Below is a small trained network, with its code and all its weights. Each question gives an input and a target symbol and asks what happens when units are switched off, that is, made to give their printed mean instead of their output.

import numpy as np


def w(rows, s, z=0):
    codes = np.array(rows[::2]) - 128.0
    scale = np.full(codes.shape[1], s)
    scale[-1] = z or s
    return codes * scale


def f(y):
    return np.maximum(y, 0)


def softmax(a):
    e = np.exp(a - a.max(-1, keepdims=True))
    return e / e.sum(-1, keepdims=True)


def log_softmax(a):
    a = a - a.max(-1, keepdims=True)
    return a - np.log(np.exp(a).sum(-1, keepdims=True))


def net(x, mask):
    ids = ['αβγεημξπσφψω'.index(c) for c in x.split()]
    T = len(ids)
    res = E[ids] + P[:T]
    r = res
    for j in range(2):
        rows = slice(4 * j, 4 * j + 4)
        q, k, v = (r @ M[0][rows].T for M in (Q, K, V))
        z = softmax(np.where(np.tri(T) > 0, q @ k.T / 4**0.5, -1e9)) @ v
        o = O[0][rows]
        res = res + np.where(mask[j], z, o[:, -1]) @ o[:, :-1]
    y = f(res @ A[0][:, :-1].T + A[0][:, -1])
    res = res + np.where(mask[2:6], y, B[0][:, -1]) @ B[0][:, :-1]
    return log_softmax(res[-1] @ U[:, :-1].T + U[:, -1])


Q, K, V, O, A, B = {}, {}, {}, {}, {}, {}
E = w([
[124,196,192,103,179],'α',
[61,124,229,82,102],'β',
[100,99,235,127,114],'γ',
[140,138,230,127,151],'ε',
[45,155,169,31,77],'η',
[113,221,175,10,114],'μ',
[102,60,166,19,87],'ξ',
[205,57,199,86,129],'π',
[167,173,123,1,127],'σ',
[114,22,38,39,104],'φ',
[222,152,63,111,177],'ψ',
[176,135,78,204,5],'ω',
],0.0055)
P = w([
[87,132,108,116,163],'0',
[151,102,149,72,156],'1',
[165,83,140,51,145],'2',
[186,102,133,47,118],'3',
[187,108,127,57,95],'4',
[203,109,115,53,71],'5',
[228,122,128,62,51],'6',
[234,135,125,60,38],'7',
[254,139,113,68,33],'8',
],0.0044)
Q[0] = w([
[77,119,109,164,166],'h1',
[178,81,137,140,166],'h1',
[140,182,97,160,129],'h1',
[112,107,109,120,158],'h1',
[199,96,250,29,121],'h2',
[142,66,76,156,191],'h2',
[153,121,99,213,78],'h2',
[71,137,156,245,162],'h2',
],0.022)
K[0] = w([
[146,119,201,161,209],'h1',
[58,175,142,112,124],'h1',
[128,59,187,108,91],'h1',
[115,134,151,164,169],'h1',
[207,160,18,73,1],'h2',
[65,138,57,165,188],'h2',
[72,226,192,156,146],'h2',
[31,121,169,24,194],'h2',
],0.017)
V[0] = w([
[153,226,153,120,123],'h1',
[48,145,124,72,167],'h1',
[97,130,156,185,85],'h1',
[160,132,109,108,174],'h1',
[56,194,162,72,65],'h2',
[138,90,252,148,93],'h2',
[176,219,168,157,173],'h2',
[87,132,124,177,96],'h2',
],0.025)
O[0] = w([
[99,93,91,68,83,144],'h1',
[71,157,164,77,171,139],'h1',
[162,182,86,111,123,7],'h1',
[80,95,126,141,142,144],'h1',
[150,164,140,19,77,149],'h2',
[157,186,253,138,127,132],'h2',
[24,157,149,138,85,3],'h2',
[165,187,95,137,113,44],'h2',
],0.024,0.0038)
A[0] = w([
[58,253,163,130,102,4],'n1',
[182,218,196,77,161,50],'n2',
[106,187,192,149,186,72],'n3',
[134,192,37,112,127,116],'n4',
],0.013,0.0015)
B[0] = w([
[120,66,133,225,8,182],'n1',
[82,230,34,151,158,247],'n2',
[176,95,226,123,166,190],'n3',
[147,20,124,117,200,169],'n4',
],0.011,0.013)
U = w([
[82,133,126,80,69,138],'α',
[104,158,89,109,126,150],'β',
[214,141,105,133,61,252],'γ',
[120,145,135,180,119,57],'ε',
[126,163,116,69,170,160],'η',
[100,108,170,3,114,158],'μ',
[109,150,117,156,123,81],'ξ',
[134,120,155,186,92,147],'π',
[112,97,145,130,69,87],'σ',
[129,139,198,150,162,127],'φ',
[52,79,94,182,144,70],'ψ',
[185,70,96,84,185,102],'ω',
],0.0049,0.0033)

Each question gives the input, a string of symbols that net reads in full, and the target symbol t.
The units are the heads (4 rows each of Q, K, V and O) and the neurons (one row each of A and B). Each row of codes is followed by its name. A weight is (code - 128) times the scale printed after its matrix; where a second scale follows, it is the last column's (O, A, B and U).
mask holds one flag per unit, heads first, then neurons. A switched-off unit (its flag False) gives its mean, the last column of its rows in O or B, instead of its output. The means were averaged over made-up inputs and are rounded, as every weight is.
A unit's drop is (log p(t) with every unit on - log p(t) with that unit switched off) / (log p(t) with every unit on - log p(t) with every unit switched off).
The circuit of an input: a set's keep is (log p(t) with only the set's units on - log p(t) with every unit switched off) / (log p(t) with every unit on - log p(t) with every unit switched off). Starting from all 6 units, units are removed one at a time, each time the one whose removal leaves the highest keep (on an exact tie, the one counted first), for as long as the keep stays at least 0.8.
circuit, biggest first: the units of the circuit, biggest drop first
most important unit: the unit with the biggest drop
k most important neurons: the k neurons with the biggest drops, biggest first
heads that matter: for each layer, one digit per head in row order, 1 if its drop is at least 0.15 and else 0, layers parted by /
input σ β π β, target φ: circuit, biggest first	h2, n3
input η π φ β ω ω γ, target γ: most important unit	h1
input μ φ η γ, target ω: heads that matter	01
input γ η ε, target β: circuit, biggest first	n2, h2
input φ σ π η μ, target φ: circuit, biggest first	h1, n3, h2
input ψ σ σ, target ψ: heads that matter	11
input γ ξ π σ β π ε ξ β, target η: circuit, biggest first	n2, h2
input ω β η ξ, target ω: circuit, biggest first	h2, n4, h1
input μ η η β μ β, target α: 2 most important neurons	n1, n2
input β σ ω ε γ ω σ, target γ: heads that matter	10
input ω ε γ, target ω: heads that matter	11
input ε ε η π, target φ: heads that matter	01
input η α η, target β: 2 most important neurons	n2, n1
input β μ ε π σ η σ π μ, target μ: circuit, biggest first	h1, h2
input π η ψ σ, target ψ: heads that matter	01
input γ ξ β, target η: most important unit	n2
input ω μ σ, target ω: circuit, biggest first	h2, n4, n2
input μ ε σ ψ σ π μ, target μ: heads that matter	10
input ξ μ ψ φ, target ψ: heads that matter	11
input σ ξ φ, target ω: heads that matter	01
input ξ π ξ, target φ: most important unit	n3
input η ξ α, target η: circuit, biggest first	n2, h2, h1
input ω π η π π ω μ ε, target γ: circuit, biggest first	h1, h2
input ω ω π, target γ: heads that matter	10
input σ ξ γ α μ α, target α: heads that matter	01
input π μ σ, target μ: 2 most important neurons	n2, n1
input ψ γ σ ω ξ γ ω, target γ: circuit, biggest first	h1
input σ γ ε σ, target μ: circuit, biggest first	h2, h1
input ω σ μ, target ω: 3 most important neurons	n4, n2, n1
input β ε η π ω π η ω μ, target γ: heads that matter	10
